Below are the code and all the weights of a small trained network. Each question names an input and a class and asks about switching units off, where a switched-off unit gives its printed mean instead of its output.

import numpy as np


def w(rows, s, z=0):
    codes = np.array(rows[::2]) - 128.0
    scale = np.full(codes.shape[1], s)
    scale[-1] = z or s
    return codes * scale


def f(y):
    return np.maximum(y, 0)


def log_softmax(a):
    a = a - a.max(-1, keepdims=True)
    return a - np.log(np.exp(a).sum(-1, keepdims=True))


def net(x, mask):
    res = np.array(x, float).reshape(1, 6) / 4 @ E
    y = f(res @ A[0][:, :-1].T + A[0][:, -1])
    res = res + np.where(mask, y, B[0][:, -1]) @ B[0][:, :-1]
    return log_softmax(res[-1] @ U[:, :-1].T + U[:, -1])


A, B = {}, {}
E = w([
[84,46,97,242,77],'x0',
[214,203,65,181,173],'x1',
[140,164,2,72,37],'x2',
[36,237,132,164,138],'x3',
[124,176,139,61,173],'x4',
[196,190,212,196,28],'x5',
],0.0081)
A[0] = w([
[124,57,112,151,39,200],'n0',
[59,72,124,84,142,168],'n1',
[6,111,103,218,127,133],'n2',
[106,82,138,87,180,61],'n3',
[137,179,47,50,112,98],'n4',
[122,94,122,155,146,153],'n5',
[151,43,127,152,62,197],'n6',
[135,169,95,184,75,192],'n7',
[113,70,162,127,162,113],'n8',
[161,154,144,143,127,115],'n9',
[112,82,186,185,150,99],'n10',
[175,166,156,168,102,39],'n11',
[176,124,165,145,177,66],'n12',
[74,107,121,53,158,167],'n13',
[102,78,97,99,108,253],'n14',
[162,91,66,151,169,129],'n15',
[140,194,113,99,190,182],'n16',
[171,189,69,112,112,80],'n17',
[123,147,116,126,104,56],'n18',
[89,123,152,162,110,182],'n19',
[152,101,89,151,175,108],'n20',
[116,89,193,140,152,190],'n21',
[175,132,130,88,132,27],'n22',
[166,84,42,171,168,179],'n23',
],0.014,0.0043)
B[0] = w([
[62,137,146,124,21,253],'n0',
[99,101,34,172,125,219],'n1',
[91,81,145,30,199,235],'n2',
[110,163,62,172,110,188],'n3',
[156,44,179,113,134,227],'n4',
[132,99,174,104,120,166],'n5',
[206,39,159,194,56,244],'n6',
[39,153,104,82,96,232],'n7',
[208,170,182,163,125,187],'n8',
[101,96,120,87,112,167],'n9',
[189,56,149,88,163,203],'n10',
[52,105,77,112,123,192],'n11',
[83,149,125,131,103,176],'n12',
[139,95,2,158,171,220],'n13',
[63,62,74,145,82,218],'n14',
[122,69,153,150,69,190],'n15',
[120,25,118,146,75,206],'n16',
[180,113,196,120,113,203],'n17',
[136,127,126,115,111,145],'n18',
[100,108,119,103,157,187],'n19',
[112,98,152,122,62,171],'n20',
[242,129,114,224,117,206],'n21',
[135,113,124,100,163,156],'n22',
[125,82,160,118,29,220],'n23',
],0.0097,0.012)
U = w([
[131,81,135,153,7,244],'0',
[66,92,75,91,254,182],'1',
[216,98,218,100,213,26],'2',
[161,194,151,193,152,3],'3',
[185,188,75,212,148,71],'4',
[35,174,130,80,86,72],'5',
],0.0096,0.0027)

Each question gives the input, the list of numbers given to net, and the class t.
The units are the neurons (one row each of A and B). Each row of codes is followed by its name. A weight is (code - 128) times the scale printed after its matrix; where a second scale follows, it is the last column's (A, B and U).
mask holds one flag per neuron, in row order. A switched-off neuron (its flag False) gives its mean, the last column of its row in B, instead of its output. The means were averaged over made-up inputs and are rounded, as every weight is.
A unit's drop is (log p(t) with every unit on - log p(t) with that unit switched off) / (log p(t) with every unit on - log p(t) with every unit switched off).
The circuit of an input: a set's keep is (log p(t) with only the set's units on - log p(t) with every unit switched off) / (log p(t) with every unit on - log p(t) with every unit switched off). Starting from the 12 units with the biggest drops (on a tie, the unit counted first), units are removed one at a time, each time the one whose removal leaves the highest keep (on an exact tie, the one counted first), for as long as the keep stays at least 0.8.
circuit, biggest first: the units of the circuit, biggest drop first
most important unit: the unit with the biggest drop
k most important neurons: the k neurons with the biggest drops, biggest first
drop when u is switched off: that unit's drop, to one decimal
input [-5,1,-8,4,-1,3], class 2: most important unit	n0
input [7,-7,2,3,5,-1], class 1: circuit, biggest first	(n2 n23)
input [-2,-1,5,5,1,7], class 5: circuit, biggest first	(n6 n7 n21)
input [-8,-5,-6,8,4,-3], class 1: 3 most important neurons	(n6 n13 n16)
input [2,3,-8,4,3,8], class 1: circuit, biggest first	(n11 n6 n0 n23)
input [2,4,-2,7,-6,-4], class 1: 2 most important neurons	(n2 n0)
input [-2,-4,-8,4,3,0], class 2: 2 most important neurons	(n10 n21)
input [-7,7,-6,1,8,-7], class 0: 3 most important neurons	(n16 n2 n20)
input [4,5,0,7,1,2], class 1: 2 most important neurons	(n0 n2)
input [8,1,-6,3,5,-8], class 1: drop when n2 is switched off	0.7
input [7,-2,-2,4,3,0], class 1: drop when n2 is switched off	0.3
input [5,-1,-7,6,-1,-1], class 2: drop when n10 is switched off	0.1
input [-8,0,0,6,5,2], class 2: drop when n23 is switched off	0.2
input [4,-6,-8,5,-7,0], class 2: most important neuron	(n2)
